Below are the code and all the weights of a small trained network. Each question names an input and a class and asks about switching units off, where a switched-off unit gives its printed mean instead of its output.

import numpy as np


def w(rows, s, z=0):
    codes = np.array(rows[::2]) - 128.0
    scale = np.full(codes.shape[1], s)
    scale[-1] = z or s
    return codes * scale


def norm(h):
    return h / np.sqrt((h * h).mean(-1, keepdims=True) + 1e-5)


def f(y):
    return np.maximum(y, 0)


def log_softmax(a):
    a = a - a.max(-1, keepdims=True)
    return a - np.log(np.exp(a).sum(-1, keepdims=True))


def net(x, mask):
    res = np.array(x, float).reshape(1, 8) / 4 @ E
    u = 0
    for l in range(3):
        y = f(norm(res) @ A[l][:, :-1].T + A[l][:, -1])
        res = res + np.where(mask[u : u + 5], y, B[l][:, -1]) @ B[l][:, :-1]
        u += 5
    return log_softmax(norm(res)[-1] @ U[:, :-1].T + U[:, -1])


A, B = {}, {}
E = w([
[129,130,131,126,126,128,133,127,129,130,125],'x0',
[179,175,100,92,72,164,145,149,47,124,119],'x1',
[94,155,145,122,105,148,85,207,143,253,168],'x2',
[54,63,163,163,142,184,170,148,48,114,169],'x3',
[157,39,131,106,108,98,103,91,87,186,86],'x4',
[135,129,132,130,129,124,134,132,128,129,127],'x5',
[118,151,134,171,168,153,74,150,91,119,34],'x6',
[129,127,123,130,133,126,124,131,124,128,132],'x7',
],0.0031)
A[0] = w([
[171,190,66,96,6,150,129,166,2,111,144,2],'0.n1',
[141,98,67,68,67,106,186,116,161,139,247,33],'0.n2',
[132,153,144,158,134,124,78,141,106,208,183,59],'0.n3',
[126,97,183,83,76,105,135,106,147,102,207,96],'0.n4',
[87,80,159,228,151,143,138,109,70,161,195,86],'0.n5',
],0.0036,0.0045)
B[0] = w([
[176,108,173,92,253,241,206,62,227,200,57,252],'0.n1',
[132,208,210,174,196,32,123,72,16,170,201,245],'0.n2',
[52,127,118,68,52,132,174,184,153,142,101,197],'0.n3',
[142,162,157,187,169,71,114,131,76,139,95,221],'0.n4',
[184,132,167,103,81,154,98,130,151,97,146,248],'0.n5',
],0.0049,0.0016)
A[1] = w([
[90,247,101,126,153,152,165,189,167,60,184,37],'1.n1',
[106,173,132,180,191,152,47,174,67,129,14,60],'1.n2',
[66,57,169,177,212,85,98,119,237,149,152,4],'1.n3',
[170,2,112,89,70,63,102,108,63,221,72,24],'1.n4',
[217,205,58,82,118,59,66,137,189,162,118,78],'1.n5',
],0.0047,0.0042)
B[1] = w([
[158,46,66,241,103,130,96,103,110,180,118,225],'1.n1',
[145,158,175,114,136,34,178,75,114,160,253,253],'1.n2',
[213,180,127,58,162,223,171,109,89,160,70,220],'1.n3',
[123,146,74,248,132,151,131,144,154,123,168,235],'1.n4',
[95,92,196,121,99,176,74,115,125,92,123,252],'1.n5',
],0.0068,0.0026)
A[2] = w([
[77,149,135,104,68,147,87,222,125,201,149,65],'2.n1',
[127,91,82,107,123,91,157,96,86,3,105,7],'2.n2',
[118,105,163,134,122,182,177,151,67,135,177,55],'2.n3',
[167,129,75,150,191,165,115,90,139,162,99,229],'2.n4',
[97,82,142,126,124,166,136,178,78,77,154,2],'2.n5',
],0.0057,0.0016)
B[2] = w([
[109,96,31,75,200,53,207,131,98,14,84,217],'2.n1',
[35,145,45,52,167,66,133,255,144,222,131,214],'2.n2',
[156,161,150,96,112,102,27,76,199,106,53,223],'2.n3',
[105,122,144,140,84,206,204,190,87,131,134,253],'2.n4',
[163,140,180,92,30,159,33,118,224,119,126,158],'2.n5',
],0.0046,0.0044)
U = w([
[169,152,158,79,168,208,196,111,129,161,90,200],'0',
[137,167,175,141,165,32,130,79,102,147,199,143],'1',
[121,92,79,244,90,152,125,146,121,137,147,221],'2',
[74,116,49,58,157,74,153,186,140,113,104,55],'3',
[123,113,181,86,64,141,8,106,170,79,113,11],'4',
],0.011,0.0012)

Each question gives the input, the list of numbers given to net, and the class t.
The units are the neurons (one row each of A and B). Each row of codes is followed by its name. A weight is (code - 128) times the scale printed after its matrix; where a second scale follows, it is the last column's (A, B and U).
mask holds one flag per neuron, layer by layer. A switched-off neuron (its flag False) gives its mean, the last column of its row in B, instead of its output. The means were averaged over made-up inputs and are rounded, as every weight is.
A unit's drop is (log p(t) with every unit on - log p(t) with that unit switched off) / (log p(t) with every unit on - log p(t) with every unit switched off).
The circuit of an input: a set's keep is (log p(t) with only the set's units on - log p(t) with every unit switched off) / (log p(t) with every unit on - log p(t) with every unit switched off). Starting from the 12 units with the biggest drops (on a tie, the unit counted first), units are removed one at a time, each time the one whose removal leaves the highest keep (on an exact tie, the one counted first), for as long as the keep stays at least 0.8.
circuit, biggest first: the units of the circuit, biggest drop first
k most important neurons: the k neurons with the biggest drops, biggest first
top k neurons in layer l: the k neurons of layer l with the biggest drops, biggest first
input [6,-6,4,-4,3,-5,5,5], class 0: most important neuron : 1.n3
input [8,-4,-7,-4,6,0,-5,-5], class 3: circuit, biggest first : 2.n2, 1.n2
input [4,3,7,7,-6,-8,-2,3], class 3: 4 most important neurons : 2.n1, 1.n5, 1.n4, 0.n3
input [-5,4,8,-4,-1,-1,7,-4], class 3: 4 most important neurons : 2.n1, 0.n3, 0.n2, 0.n4
input [-6,-6,2,-7,1,4,-2,4], class 4: 2 most important neurons : 1.n5, 0.n1
input [-4,-5,-2,6,4,-5,-4,-5], class 4: 2 most important neurons : 0.n5, 0.n1
input [-5,2,8,-1,-7,-8,5,-5], class 3: 2 most important neurons : 2.n1, 0.n3
input [0,-7,-2,8,-3,-7,-7,2], class 4: circuit, biggest first : 2.n3, 1.n2, 2.n5
input [-8,4,-6,-3,-6,-6,-5,5], class 2: 2 most important neurons : 1.n1, 1.n2
input [-3,2,-3,-3,4,7,3,-6], class 2: 2 most important neurons : 1.n4, 0.n2
input [-2,5,0,8,8,-1,8,6], class 1: 3 most important neurons : 1.n2, 1.n1, 1.n5
input [1,-7,8,-6,7,-5,-1,-5], class 3: circuit, biggest first : 2.n1, 0.n3
input [-4,6,-3,-2,8,-2,6,-8], class 2: 2 most important neurons : 1.n4, 1.n3
input [3,4,-8,-5,3,-2,7,0], class 3: most important neuron : 2.n2
input [-8,-6,-1,-8,-6,3,6,3], class 4: top 3 neurons in layer 0 : 0.n1, 0.n2, 0.n4
input [2,-5,-2,-1,2,7,8,-8], class 1: 2 most important neurons : 1.n2, 0.n1
input [-5,-1,-7,-4,7,-6,0,-6], class 2: 2 most important neurons : 1.n4, 2.n1
input [7,3,-7,-2,6,-3,-1,7], class 3: top 2 neurons in layer 1 : 1.n1, 1.n3
input [3,-5,7,8,-2,-3,6,-1], class 4: circuit, biggest first : 2.n3, 0.n5
input [0,-3,-2,5,-5,-5,8,-3], class 1: circuit, biggest first : 1.n2
input [-3,3,3,8,-6,5,-7,0], class 4: top 2 neurons in layer 2 : 2.n3, 2.n5
input [-1,-3,-6,-3,-3,1,4,5], class 3: circuit, biggest first : 2.n2, 0.n1
input [-8,-2,4,2,-7,-1,-5,8], class 2: top 2 neurons in layer 1 : 1.n1, 1.n2
input [-8,6,5,3,-6,-5,7,8], class 1: top 2 neurons in layer 1 : 1.n2, 1.n3
input [-5,4,-2,-6,-8,1,8,-6], class 1: top 3 neurons in layer 1 : 1.n2, 1.n4, 1.n3
